Here is a tiny trained network, its code and every weight. The questions are about switching its units off for an input and a class, where a switched-off unit gives its printed mean instead of its output.

import numpy as np


def w(rows, s, z=0):
    codes = np.array(rows[::2]) - 128.0
    scale = np.full(codes.shape[1], s)
    scale[-1] = z or s
    return codes * scale


def f(y):
    return y / 2 * (1 + np.tanh(0.7978845608 * (y + 0.044715 * y**3)))


def log_softmax(a):
    a = a - a.max(-1, keepdims=True)
    return a - np.log(np.exp(a).sum(-1, keepdims=True))


def net(x, mask):
    res = np.array(x, float).reshape(1, 7) / 4 @ E
    y = f(res @ A[0][:, :-1].T + A[0][:, -1])
    res = res + np.where(mask, y, B[0][:, -1]) @ B[0][:, :-1]
    return log_softmax(res[-1] @ U[:, :-1].T + U[:, -1])


A, B = {}, {}
E = w([
[66,94,133,119,53],'x0',
[132,107,142,85,103],'x1',
[148,100,150,73,105],'x2',
[124,168,255,115,103],'x3',
[115,135,122,142,132],'x4',
[118,132,123,139,127],'x5',
[76,79,160,118,200],'x6',
],0.0096)
A[0] = w([
[131,193,144,33,121,156],'neuron 0',
[164,171,62,82,63,95],'neuron 1',
[84,100,92,85,88,235],'neuron 2',
[171,105,110,60,94,237],'neuron 3',
[202,109,138,147,63,149],'neuron 4',
[136,192,186,133,106,99],'neuron 5',
[86,191,204,137,133,94],'neuron 6',
[176,77,46,115,134,77],'neuron 7',
[196,146,121,215,75,130],'neuron 8',
[107,140,78,163,114,214],'neuron 9',
[87,6,203,107,255,137],'neuron 10',
[22,138,134,151,179,170],'neuron 11',
[149,117,88,131,87,136],'neuron 12',
[111,89,58,128,138,60],'neuron 13',
[138,153,181,138,106,85],'neuron 14',
[88,95,112,37,91,252],'neuron 15',
[18,89,148,198,3,111],'neuron 16',
[165,164,123,139,77,69],'neuron 17',
[161,147,103,76,156,184],'neuron 18',
[191,193,176,92,215,157],'neuron 19',
[158,83,111,210,138,101],'neuron 20',
[85,193,92,209,102,184],'neuron 21',
],0.0094,0.0032)
B[0] = w([
[75,93,193,115,151,185],'neuron 0',
[103,116,82,58,168,191],'neuron 1',
[207,118,140,126,188,196],'neuron 2',
[159,168,183,135,162,200],'neuron 3',
[114,155,121,100,136,180],'neuron 4',
[48,67,101,109,109,192],'neuron 5',
[84,29,162,92,65,202],'neuron 6',
[9,2,131,147,159,194],'neuron 7',
[101,136,72,79,145,188],'neuron 8',
[141,93,193,110,186,189],'neuron 9',
[136,205,13,102,61,254],'neuron 10',
[154,171,122,59,137,189],'neuron 11',
[93,128,200,117,70,162],'neuron 12',
[74,77,153,126,118,173],'neuron 13',
[90,7,81,150,105,166],'neuron 14',
[215,202,186,167,185,213],'neuron 15',
[197,144,99,209,108,238],'neuron 16',
[59,184,46,108,89,155],'neuron 17',
[169,117,169,177,129,166],'neuron 18',
[194,69,105,173,109,234],'neuron 19',
[114,116,116,182,142,153],'neuron 20',
[88,172,186,86,209,200],'neuron 21',
],0.0055,0.0064)
U = w([
[79,3,117,120,94,109],'0',
[156,157,127,120,136,254],'1',
[129,182,33,38,67,63],'2',
[142,148,161,125,158,156],'3',
[194,111,107,246,88,88],'4',
[135,126,120,117,114,71],'5',
],0.011,0.0025)

Each question gives the input, the list of numbers given to net, and the class t.
The units are the neurons (one row each of A and B). Each row of codes is followed by its name. A weight is (code - 128) times the scale printed after its matrix; where a second scale follows, it is the last column's (A, B and U).
mask holds one flag per neuron, in row order. A switched-off neuron (its flag False) gives its mean, the last column of its row in B, instead of its output. The means were averaged over made-up inputs and are rounded, as every weight is.
A unit's drop is (log p(t) with every unit on - log p(t) with that unit switched off) / (log p(t) with every unit on - log p(t) with every unit switched off).
The circuit of an input: a set's keep is (log p(t) with only the set's units on - log p(t) with every unit switched off) / (log p(t) with every unit on - log p(t) with every unit switched off). Starting from the 12 units with the biggest drops (on a tie, the unit counted first), units are removed one at a time, each time the one whose removal leaves the highest keep (on an exact tie, the one counted first), for as long as the keep stays at least 0.8.
circuit, biggest first: the units of the circuit, biggest drop first
top k neurons: the k neurons with the biggest drops, biggest first
drop when u is switched off: that unit's drop, to one decimal
input [5,3,6,2,-3,8,4], class 3: circuit, biggest first => (neuron 15)
input [-8,2,-3,1,3,3,1], class 4: circuit, biggest first => (neuron 19; neuron 1)
input [8,-4,2,-7,6,-2,3], class 4: circuit, biggest first => (neuron 16; neuron 15)
input [3,-6,-4,0,2,-8,8], class 2: circuit, biggest first => (neuron 10; neuron 11)
input [-8,-2,6,4,-3,-4,7], class 4: circuit, biggest first => (neuron 19; neuron 21)
input [0,4,-7,-2,1,8,7], class 2: circuit, biggest first => (neuron 10; neuron 11)
input [-7,-3,-7,7,6,4,-4], class 0: top 2 neurons => (neuron 6; neuron 5)
input [-4,-2,7,-8,-2,2,-7], class 0: top 2 neurons => (neuron 7; neuron 10)
input [6,-1,-5,3,-6,7,0], class 4: top 2 neurons => (neuron 16; neuron 1)
input [3,2,-6,-7,3,6,-4], class 0: top 2 neurons => (neuron 7; neuron 13)
input [7,6,-4,5,-4,2,4], class 4: circuit, biggest first => (neuron 16; neuron 15)
input [-7,-5,3,8,4,0,2], class 0: circuit, biggest first => (neuron 6; neuron 5; neuron 14)
input [5,1,5,-5,-8,4,3], class 5: top 2 neurons => (neuron 15; neuron 19)
input [0,-5,3,-7,-4,-3,-3], class 0: circuit, biggest first => (neuron 7)
input [5,-2,-7,-5,0,-4,8], class 2: top 2 neurons => (neuron 10; neuron 11)
input [8,-4,7,7,0,0,3], class 4: top 2 neurons => (neuron 16; neuron 15)
input [-1,-5,0,-7,-5,8,-7], class 0: top 2 neurons => (neuron 7; neuron 10)
input [7,-7,-4,-3,1,0,8], class 2: drop when neuron 11 is switched off => 0.3
input [-2,6,4,5,-2,-4,8], class 2: drop when neuron 16 is switched off => 0.0
input [8,4,-6,5,4,-6,-3], class 4: circuit, biggest first => (neuron 16)
input [1,8,7,-3,3,-3,6], class 1: drop when neuron 15 is switched off => 0.4
